Below are the code and all the weights of a small trained network. Each question names an input and a class and asks about switching units off, where a switched-off unit gives its printed mean instead of its output.

import numpy as np


def w(rows, s, z=0):
    codes = np.array(rows[::2]) - 128.0
    scale = np.full(codes.shape[1], s)
    scale[-1] = z or s
    return codes * scale


def norm(h):
    return h / np.sqrt((h * h).mean(-1, keepdims=True) + 1e-5)


def f(y):
    return y / 2 * (1 + np.tanh(0.7978845608 * (y + 0.044715 * y**3)))


def log_softmax(a):
    a = a - a.max(-1, keepdims=True)
    return a - np.log(np.exp(a).sum(-1, keepdims=True))


def net(x, mask):
    res = np.array(x, float).reshape(1, 7) / 4 @ E
    u = 0
    for l in range(2):
        y = f(norm(res) @ A[l][:, :-1].T + A[l][:, -1])
        res = res + np.where(mask[u : u + 10], y, B[l][:, -1]) @ B[l][:, :-1]
        u += 10
    return log_softmax(norm(res)[-1] @ U[:, :-1].T + U[:, -1])


A, B = {}, {}
E = w([
[127,128,127],'x0',
[235,207,135],'x1',
[127,127,127],'x2',
[127,127,126],'x3',
[181,69,131],'x4',
[128,129,128],'x5',
[78,91,7],'x6',
],0.013)
A[0] = w([
[134,62,198,103],'L0N1',
[161,85,129,140],'L0N2',
[180,165,37,38],'L0N3',
[135,115,137,29],'L0N4',
[90,66,236,97],'L0N5',
[54,91,253,129],'L0N6',
[143,140,79,93],'L0N7',
[184,120,62,2],'L0N8',
[135,25,103,62],'L0N9',
[175,64,124,164],'L0N10',
],0.013,0.0073)
B[0] = w([
[206,99,73,167],'L0N1',
[184,71,120,147],'L0N2',
[170,174,34,154],'L0N3',
[104,177,131,102],'L0N4',
[215,184,26,206],'L0N5',
[150,205,2,253],'L0N6',
[91,149,88,132],'L0N7',
[193,113,24,127],'L0N8',
[173,29,45,160],'L0N9',
[205,65,112,176],'L0N10',
],0.011,0.0062)
A[1] = w([
[153,211,160,135],'L1N1',
[58,90,151,57],'L1N2',
[71,97,139,47],'L1N3',
[122,158,81,84],'L1N4',
[107,135,66,46],'L1N5',
[117,7,143,2],'L1N6',
[167,60,118,162],'L1N7',
[57,50,118,134],'L1N8',
[37,103,131,39],'L1N9',
[70,149,124,87],'L1N10',
],0.017,0.0093)
B[1] = w([
[51,114,160,254],'L1N1',
[129,97,22,140],'L1N2',
[118,121,87,129],'L1N3',
[86,204,104,185],'L1N4',
[143,246,172,168],'L1N5',
[73,9,125,150],'L1N6',
[215,117,201,246],'L1N7',
[28,68,163,225],'L1N8',
[17,59,91,158],'L1N9',
[226,140,67,148],'L1N10',
],0.013,0.0052)
U = w([
[92,215,64,153],'0',
[222,95,79,253],'1',
[89,184,223,89],'2',
[220,102,210,72],'3',
[46,80,54,103],'4',
[131,7,103,100],'5',
],0.02,0.0044)

Each question gives the input, the list of numbers given to net, and the class t.
The units are the neurons (one row each of A and B). Each row of codes is followed by its name. A weight is (code - 128) times the scale printed after its matrix; where a second scale follows, it is the last column's (A, B and U).
mask holds one flag per neuron, layer by layer. A switched-off neuron (its flag False) gives its mean, the last column of its row in B, instead of its output. The means were averaged over made-up inputs and are rounded, as every weight is.
A unit's drop is (log p(t) with every unit on - log p(t) with that unit switched off) / (log p(t) with every unit on - log p(t) with every unit switched off).
The circuit of an input: a set's keep is (log p(t) with only the set's units on - log p(t) with every unit switched off) / (log p(t) with every unit on - log p(t) with every unit switched off). Starting from the 12 units with the biggest drops (on a tie, the unit counted first), units are removed one at a time, each time the one whose removal leaves the highest keep (on an exact tie, the one counted first), for as long as the keep stays at least 0.8.
units of the circuit, in order: the units of the circuit, biggest drop first
top k neurons: the k neurons with the biggest drops, biggest first
top k neurons in layer l: the k neurons of layer l with the biggest drops, biggest first
drop when u is switched off: that unit's drop, to one decimal
input [-6,-8,5,8,-5,-1,0], class 0: units of the circuit, in order => L0N6; L1N5
input [1,2,4,1,-5,1,0], class 2: units of the circuit, in order => L0N6; L0N5
input [2,-5,3,4,1,-4,3], class 5: units of the circuit, in order => L1N7; L0N6
input [2,3,6,5,5,-4,-2], class 3: units of the circuit, in order => L0N6
input [3,0,1,-1,2,-8,-8], class 1: units of the circuit, in order => L0N5; L0N6
input [-6,6,-5,0,8,5,-2], class 3: units of the circuit, in order => L0N6; L0N5
input [-8,0,-5,-5,2,-5,4], class 5: top 3 neurons in layer 0 => L0N6; L0N5; L0N1
input [-2,-1,7,-2,6,2,-7], class 1: top 3 neurons => L0N5; L0N6; L0N1
input [-1,7,-8,0,-1,6,1], class 0: top 2 neurons => L0N3; L1N7
input [-7,-2,7,5,4,-1,-5], class 1: top 2 neurons => L0N6; L0N5
input [4,5,3,2,0,1,-8], class 2: top 2 neurons in layer 1 => L1N1; L1N7
input [5,-2,2,6,5,6,8], class 5: top 2 neurons => L1N7; L0N6
input [1,2,8,-1,6,1,-1], class 3: top 2 neurons => L1N7; L0N6
input [-4,-1,2,1,7,-5,-7], class 1: units of the circuit, in order => L0N5
input [1,6,-2,5,-4,0,-7], class 2: top 2 neurons => L1N1; L1N7
input [0,-6,-7,1,1,3,4], class 5: top 2 neurons in layer 0 => L0N9; L0N6
input [2,-8,2,3,6,7,-3], class 1: drop when L0N5 is switched off => 0.1
input [-8,-3,-3,3,0,8,-2], class 0: drop when L0N6 is switched off => 0.5
input [-1,-6,6,-5,-2,-8,-2], class 0: drop when L1N7 is switched off => 0.0
input [-3,4,6,2,-4,6,-2], class 2: drop when L0N6 is switched off => 0.1
input [-5,5,7,5,-5,4,-5], class 2: top neuron => L1N1
